[130 105  67 110 153  97 121  81 117 108 126 114 104 112 160 160 181 135
 133 117 112 117 121 163 104 136  82 143]  <176>
[124  77 168 133 121 100 107 136 174 153 133 197 120 111  60 160  94 145
 124 121 131 101  84  97 120  78 153 140]  <58>
[123  76 168 135 116  95 104 136 181 154 136 192 126 107  69 161  95 148
 131 109 131 108  91 100 117  80 160 149]  <43>
[145 127 144  97 102  81 132 112 196  95 132 125  81 131 107 144 114 159
 129 167 106 131 139 140 166 118 111  88]  <190>
[124 109  68 117 147  97 122  45 140 110 113 132  92 127 166 142 188 139
 123 114 129 106 138 169 108 129  97 142]  <112>
[125  67 173 133 123  98 110 138 175 151 138 208 123 104  62 162  95 141
 126 119 129  99  81  97 116  85 155 144]  <134>
[103  92 184 140 129 105 135 139 174 155 153 181 112 108  50 157 110 164
 113 112 124  91 106 106 128  86 157 154]  <107>
[116  87 202 130 123  84 109 151 160 153 129 194 123 115 203 158 107 160
 111 109 111  99 103  88 124  86 169 147]  <218>
[119 105  74 127 143  93 111  47 133 110 115 132  88 123 174 143 185 140
 120 109 138 104 142 169 108 118  96 140]  <192>
[122  70 169 138 123 110 104 145 176 145 129 191 114 109  66 168 105 154
 123 118 135 110  94  96 126  80 162 146]  <44>
[138  97  65 107 146 109 124  68 122  99 124 117 105 115 161 154 171 141
 136 112 115 119 125 155 103 142  74 150]  <178>
miss <190>: [118  81 132 144 144 140 127 106  81 111 139 166 196 132 125 114  88 131
 129 112 131 159 107 102  97 145  95] : [167]
find: [125  67 173 133 123  98 110 138 175 151 138 208 123 104  62 162  95 141
 126 119 129  99  81  97 116  85 155 144] : <134>
miss <192>: [174  96 119 140 127 185 143 109 142 120 133 143  88 132 111  93 115 138
 110 169  47 108 105 123 140 104  74] : [118]
miss <190>: [125  95 196 129 131  88 132 144 139 111 127 107 114 132 106 140 145 166
 131 167 159 144 118  81  97  81 102] : [112]
find: [138  97  65 107 146 109 124  68 122  99 124 117 105 115 161 154 171 141
 136 112 115 119 125 155 103 142  74 150] : <178>
miss <218>: [ 87 194 111 116  99 109 203 111 123 158 115 130 129 153  84 151 169 160
 103 124 123 160 107 109 147  86  88] : [202]

[134 116 106 123 161 111 166 193  96  94 160 159 121 143 115  99 147 112
 136 100 159  58 121 100 112 124 168 136  86 113 135 166 126 100 164 103
 104 109  92 147  75 149 119 167  94 134 128  81 104 141 145  79 120 141
 137 103 158 142] : <58>
[119 115 132 133 133 105  95 152 131 107 139 136 148 123 121 165 140 141
 155 108 178 129 128 114 139 113 164 123 103  97 171 113  86 184 174 133
 131 140 137 114 116 163 125  97 106 122 152 129 158 134 125 141 160 116
 110 118 126 152] : <107>
[116 114 133 137 135 103  97 147 132 103 133 133 149 119 125 165 136 140
 157 101 172 118 129 119 144 116 164 126 101 100 173 110  89 182 172 137
 131 143 136 117 117 164 132  98 115 128 153 130 154 133 128 146 159 114
 113 113 123 149] : <178>
then: [117 117 164] : [132]
miss <58>: [ 99 128 119 159  94  92 104 159 116 167 147 123 106 124 141  96 109 103
 193 100 149  75  58 145 142 112 136 113 160 143 112 115 136 100  94 100
 161 134 111 121 104 126 137 166  81 103  86 135 164 121 134 147  79 168
 166 141 158] : [120]
miss <107>: [ 97 131  86 140 132 128 114 107 155 129 115 139 152 133 125 171 160 137
 133 116 110 152 184 136 141 139 103  97 158 122 133 152 163 178 148 108
 123 113 116 134 164 125 126 129 140 174 121 141 123 105  95 118 106 113
 119 131 114] : [165]

[158  42 204 135  70  68  93 129  93] = <190>
[143  71  70  37  46  98  92 154 182] = <44>
[ 96  36 200 201  52  89  40 212  72] = <178>
[115 138 184 107 150  41 213 119 120] = <112>
[ 74  77 141 195 145 135  47  84  52] = <176>
[ 87 200 180 158  47 177 184  69 138] = <134>
[ 82 180  79 179 196 224  48 186 155] = <43>
[104 198 155  78 179  43  70  75 106] = <192>
[214  84 200 180 158  47 177 184 107] = <46>
[ 35  69 127  99  53 177  44 173  84] = <58>
loc: [182] : <44>, 9
then: [ 84 200 180 158  47 177 184] : [107]
miss <44>: [ 71 154 182  98  46  37  92 143] : [70]
loc: [72] : <178>, 9
loc: [106] : <192>, 9

[160  88 145 143 114 104 131 152 111  92 137  99 110 121 119 101 141 131
 148 141 134 107 173 141 141 121 158 176 136  68 123 138 131 132 123 140
 148 132 119 163 115 161 121 140 191  76 142 188] : <134>
[175  95 150 164  95 121 110 146 120  71 141 107  94 118 142 115 178 147
 159 158 149 105 156 132 148  87 145 156 126  85 127 145 133 121 106 124
 131 118 154 195 129 157 152 113 175 107 156 175] : <192>
[ 95 159 112 126 115 155  96 108 144 152 120 168 128 130 126 137 154 128
 131  95 132 140  89 103 102 112 119 115 120 185 158 120 130 126 127 121
 111 139 114  93 168  88 113 111 103 164 123 111] : <218>
[ 99 167 114 125 126 158 103 105 145 151 119 166 132 130 136 150 146 131
 122 108 131 146  84 109 110 114 108  95 116 190 146 120 128 120 135 115
 105 127 131 102 160  89 131 107  84 175 121  90] : <176>
[114 161 121 147 101 166  80 107 148 123 124 166 111 125 146 148 187 144
 141 116 148 137  85 103 113  81 114 102 110 188 153 128 130 115 150 110
  99 124 146 132 175  92 143  91  96 180 138 106] : <43>
[108 164 118 129 127 157 108 107 144 154 130 137 168 128 152 120 126 136
 121 121 133 145  84 112 117 111 103  86 115 186 138 123 126 119 141 111
 103 120 147 117 151  97 145 104  76 181 125  81] : <44>
[130 150 129 146 111 156  99 117 144 115 128 148 114 125 149 150 171 145
 135 136 145 133  97 113 126  91 109  97 116 167 136 130 128 114 150 110
 103 115 161 151 152 113 158  96  97 172 139 102] : <107>
[169  89 148 148 111 107 129 152 113  85 140  96 106 121 130 109 146 136
 148 154 138 105 169 141 148 114 150 166 132  69 119 142 131 126 133 134
 143 124 138 178 114 164 136 132 182  86 145 181] : <190>
[136 149 130 159  95 161  81 114 146 105 129 157 100 123 153 145 201 152
 148 132 153 130  95 107 124  70 115 110 112 172 148 133 130 112 156 107
  98 118 162 161 169 106 156  86 111 173 147 118] : <46>
[145  94 137 141 104 110 116 147 115 101 134 111 108 119 113  94 152 125
 157 122 135 105 165 129 124 115 165 186 135  84 139 136 135 134 120 143
 147 142 101 146 136 144 103 137 196  79 140 200] : <58>
miss <46>: [123 146 118 129 130  81 169 148 145  95 159 172 105 156  70 124 111 107
 112  95 106 153 162 161 132  98 153 148 114 130 130 152 201 157 118 100
 136  86 110 147 107 161 133 156 173 112 149] : [115]
then: [152 120 168 128 130 126 137 154] : [128]

[127 128 127 130 133 131] = <43>
[128 131 124 128 126 129] = <44>
[126 126 138 125 131 124] = <134>
[ 46 127 122 131 127 130] = <112>
[ 45  81 175  75 197  54] = <107>
loc: [45] : <107>, 1
then: [128 127] : [130]
miss <43>: [127 127 133 128 130] : [131]

[ 90 181 109 127  81] = <107>
[109 156 129 127 112] = <43>
[ 80 188  98 127  64] = <134>
[156  60  54 129  94] = <58>
miss <134>: [ 64 127  80 188] : [98]
then: [181 109] : [127]

[193 169 130 223 205] -> <58>
[199 204 196 152 192] -> <107>
[174 200 131 129 175] -> <192>
miss <192>: [131 200 129 174] : [175]
then: [196 152] : [192]
loc: [130] : <58>, 3

[165 115  62 101  68] = <58>
[165 115 122 149 141] = <46>
[169 105  76 158  75] = <176>
[165 115  88 121 100] = <134>
[165 115  62 116 106] = <112>
[165 115  79 149 120] = <44>
[129 124 128 149 142] = <178>
find: [165 115  62 116 106] : <112>
then: [ 88 121] : [100]
loc: [129] : <178>, 1
miss <178>: [128 129 142 124] : [149]
miss <176>: [ 75 105  76 169] : [158]
then: [115  88 121] : [100]
miss <112>: [106  62 116 165] : [115]

[110 184  82 105 148 116 163] : <46>
[ 53 118  83  54 140 117 141] : <44>
[ 60 136 107  87 158 119 144] : <112>
[ 71 146  87 119 158 107 148] : <218>
[ 66 118 119 160 105 177 132] : <190>
[ 92 161  82 109 153 102 165] : <58>
[139 202  91 102 141 121 157] : <134>
[ 56 110  96 160 128 135 137] : <192>
then: [ 87 119 158 107] : [148]
loc: [53] : <44>, 1

[165 105 115  40 129 114  87]  <178>
[109 135 131  98  62 144 119]  <43>
[157  99  51 115 178 116 124]  <46>
[143 118 189 148 122 116 148]  <58>
[ 41 147 148 184 166  86 112]  <107>
[151 109 149 179 141 150 131]  <176>
[100 112 128 148 144 120 139]  <112>
[150  72 141 183 148 105 176]  <44>
miss <107>: [184 112 166  86 147  41] : [148]
miss <46>: [157  99 178 124  51 115] : [116]
loc: [87] : <178>, 7
miss <176>: [109 150 179 141 131 149] : [151]

[175 110 115 123 124 154 158 125 132 185 113  96 105  80 126 110 124 166
 138 108 150 133  83 113 104 142 148 191 109 107 110 135 191 145 127 154
 125  97  77 157  92 147 113] = <134>
[181 138 129 104 133 115 129  65 165 161 113 100 157  98 146 133 147 106
 130  86 120  78 138 111 125 138 142 161 113 104 109 133 179 120 125 152
 129 111  94 138 101 133 121] = <107>
[137 171 117 127 131  87 128 135 111 130 157 150 121 135 113 114 128 127
 134 139 120 140 103 122 124 130 148 136 118 147 122 125 143 172 166 118
 117 128 105 113 140 112 129] = <58>
[186  96 112 132 120 130  92 135 157 129 169 137 161 100 116  90 154 170
 117 178  95 124 134 123 131 130 132 128 116 143 114 148 122 125 138 143
 120 134 126 118 125 150 107] = <44>
[186  96 112 132 120 130  92 135 157 129 169 137 161 100 116  90 154 170
 117 178  95 124 144 133 144 121 167 135  99 154 106 109 171 142 160 164
 124 102 129 119 131 149 152] = <218>
[181 138 129 104 133 115 129  65 165 161 113 100 157  98 146 133 147 106
 130  86 120  78 138 111 125 143 160 139  74 100  88 160  93 160 131 142
 158 176 106 128  96  87 118] = <112>
[130 127 146 161  94 142 142 162 145 204 156  93 116  92 161 100  98 157
 156 118 120 155 133 132 142 132 130 141 102 136 136 114 135 140 127 155
 109 147 127 116 104 142 166] = <192>
miss <112>: [111 138 143 147 165 157 115  86 160 131  65 104 146 161 139 106 130 129
 133  93 113  88 138 129 160 133  98 158 176  78 142 106 118  96  74 100
 125 100  87 160 120 181] : [128]
miss <134>: [108  96 110 126 175 185 124  92 125 113  83 115  77 138 145 154 158 124
  97 132 107 104 110 110  80 125 113 148 113 109 127 191 142 191 135 123
 147 157 154 166 133 150] : [105]

[112 142 137 131 123 130] : <178>
[112 142 126  91 123 120] : <190>
[112 142 137 138 123 144] : <46>
[112 131 137 113 138 130] : <218>
[112 142 126 138 151 130] : <112>
[112 112 116 136 113 130] : <192>
then: [136 113] : [130]
miss <190>: [123 126 112  91 142] : [120]
then: [112 142 137 138] : [123]
find: [112 142 126 138 151 130] : <112>
loc: [91] : <190>, 4
miss <178>: [112 142 131 123 137] : [130]

[151  98 153  97 126 118 146 110 129 105 167  83 115 155 104 118 172 123
  85 103 129 134 105 131  93 120 164 111 110 131 146 103 104 159 108 125
 127] -> <44>
[116 110 131 137  80 133 129 129 113  73 211 102 156 138 112 125 126 105
 181 100 149  97  93 153 145 154 162  90 136 166 121  42  88 145 113 114
  90] -> <192>
[190  86 133 137 161  66 151  95  77 157 179 115 122 117 145 135 172 117
 132  72 136 138 158  54 126 133  89 114 150 131 118  79 103 172 104 152
 112] -> <43>
[183  82 142 127 132  72 126  84 100 166 167 147 128  93 136 136 148 124
 134  81 115 155 176  95 116 132  71  94 150 106 101 102 131 156 115 150
  91] -> <112>
[180  70 141 122 131  91 124  91 115 134 178 128 135 101 123 137 156 107
 128  85 120 149 162  96 112 137  89 105 138 110 109  92 125 160 122 141
  91] -> <176>
[113 178 137 116  64  80 150 108 104 196 137 182 106 104 116 108  69 152
 133 149 119 111 141 209  87 129 121  73 147 111 132 139 110 122  97 152
 120] -> <190>
[136  98 175 110 148 127 148 126 126 101 181 106 135 174 104 105 174 174
 152  81 117 144 132 118 162 127 148  74 126 135 106 113 116 160  89  80
 139] -> <46>
[126 130 145 113 117 113 164 131 118 134 157 143 119 152 108 114 134 156
 149 132 116 111 124 135 136 135 138  89 124 119 127 124  89 159  84 100
 142] -> <134>
[121 116 154 114 166 114 119 101 145 100 106 147  71 123 135 176 102 121
  83 109 128 108 155 158 137 115 128 104 150 129 133 145 169 144  75 135
 123] -> <218>
[116 154 131 111  65  91 154 115 115 178 131 190 106 109 119 124  82 156
 141 159 103 111 129 184 107 134 117  76 134  97 127 138 103 136  91 127
 117] -> <178>
[141  86 170 112 137 122 133 114 133 106 170 128 131 146 115 124 159 165
 150  81 108 150 143 122 160 128 125  71 133 123  98 115 134 155  95  89
 116] -> <58>
[183  82 142 127 132  72 129  84 100 166 167 147 128  93 136 136 148 124
 134  81 115 155 176  95 116 132  71  94 150 106 101 102 131 156 115 150
  91] -> <107>
miss <190>: [111  64 108  80 121  87 178 152 104 122 120 110 137 150  73 129 196  97
 104 139 111 113 182 141 132 149 119 116 108 209 133 137 116 152 106  69] : [147]
find: [113 178 137 116  64  80 150 108 104 196 137 182 106 104 116 108  69 152
 133 149 119 111 141 209  87 129 121  73 147 111 132 139 110 122  97 152
 120] : <190>

[162 161 156 101 158 158] -> <107>
[162  64  70 206  67 206] -> <190>
[161 162  70 206  67 206] -> <218>
then: [ 64  70 206  67] : [206]
then: [162 161] : [156]
miss <190>: [ 67  70 206  64 206] : [162]

[212  39 132  37 202] = <176>
[202  38 164 171 195] = <112>
[ 90 106  31 153 140] = <190>
[123  93  38 171 163] = <178>
then: [ 93  38 171] : [163]
loc: [163] : <178>, 5

[ 63 154 152 152  91  93 181 132 141]  <176>
[177  66 127  79  60 163  61 212 134]  <107>
[ 70  91 181 152 154 152  93 125 148]  <44>
find: [ 63 154 152 152  91  93 181 132 141] : <176>
loc: [141] : <176>, 9
loc: [60] : <107>, 5
miss <44>: [154  70 152  91 148 181 152  93] : [125]
then: [ 91 181 152 154 152  93] : [125]

[142 202 146 136 139 135 137 137  97 161]  <192>
[137  58 130  79  70 133 109 166  97 125]  <218>
[112  94 106 193 177 175 163 128 152 101]  <44>
[141 107 121 198 178 185 147 134 169 131]  <58>
[ 69 144 101 138 132  98 152  84 125  63]  <176>
[142 202 146 136 139 135 178 137  97 188]  <190>
[103 104 117  70  92  78  84 109 119  79]  <112>
[ 69 144 101 138 160  98 152  84 125  63]  <107>
[140 131 144  58  73  80  83 128 107 135]  <134>
[107  80 112  92 101  92  77 109 139  66]  <46>
[141 107 121 198 178 185  91 134 169 131]  <178>
[ 85 140 104 136 156  87 113  75 151  61]  <43>
loc: [66] : <46>, 10
find: [142 202 146 136 139 135 178 137  97 188] : <190>
find: [140 131 144  58  73  80  83 128 107 135] : <134>
loc: [73] : <134>, 5
then: [92 77] : [109]
then: [101  92  77 109] : [139]

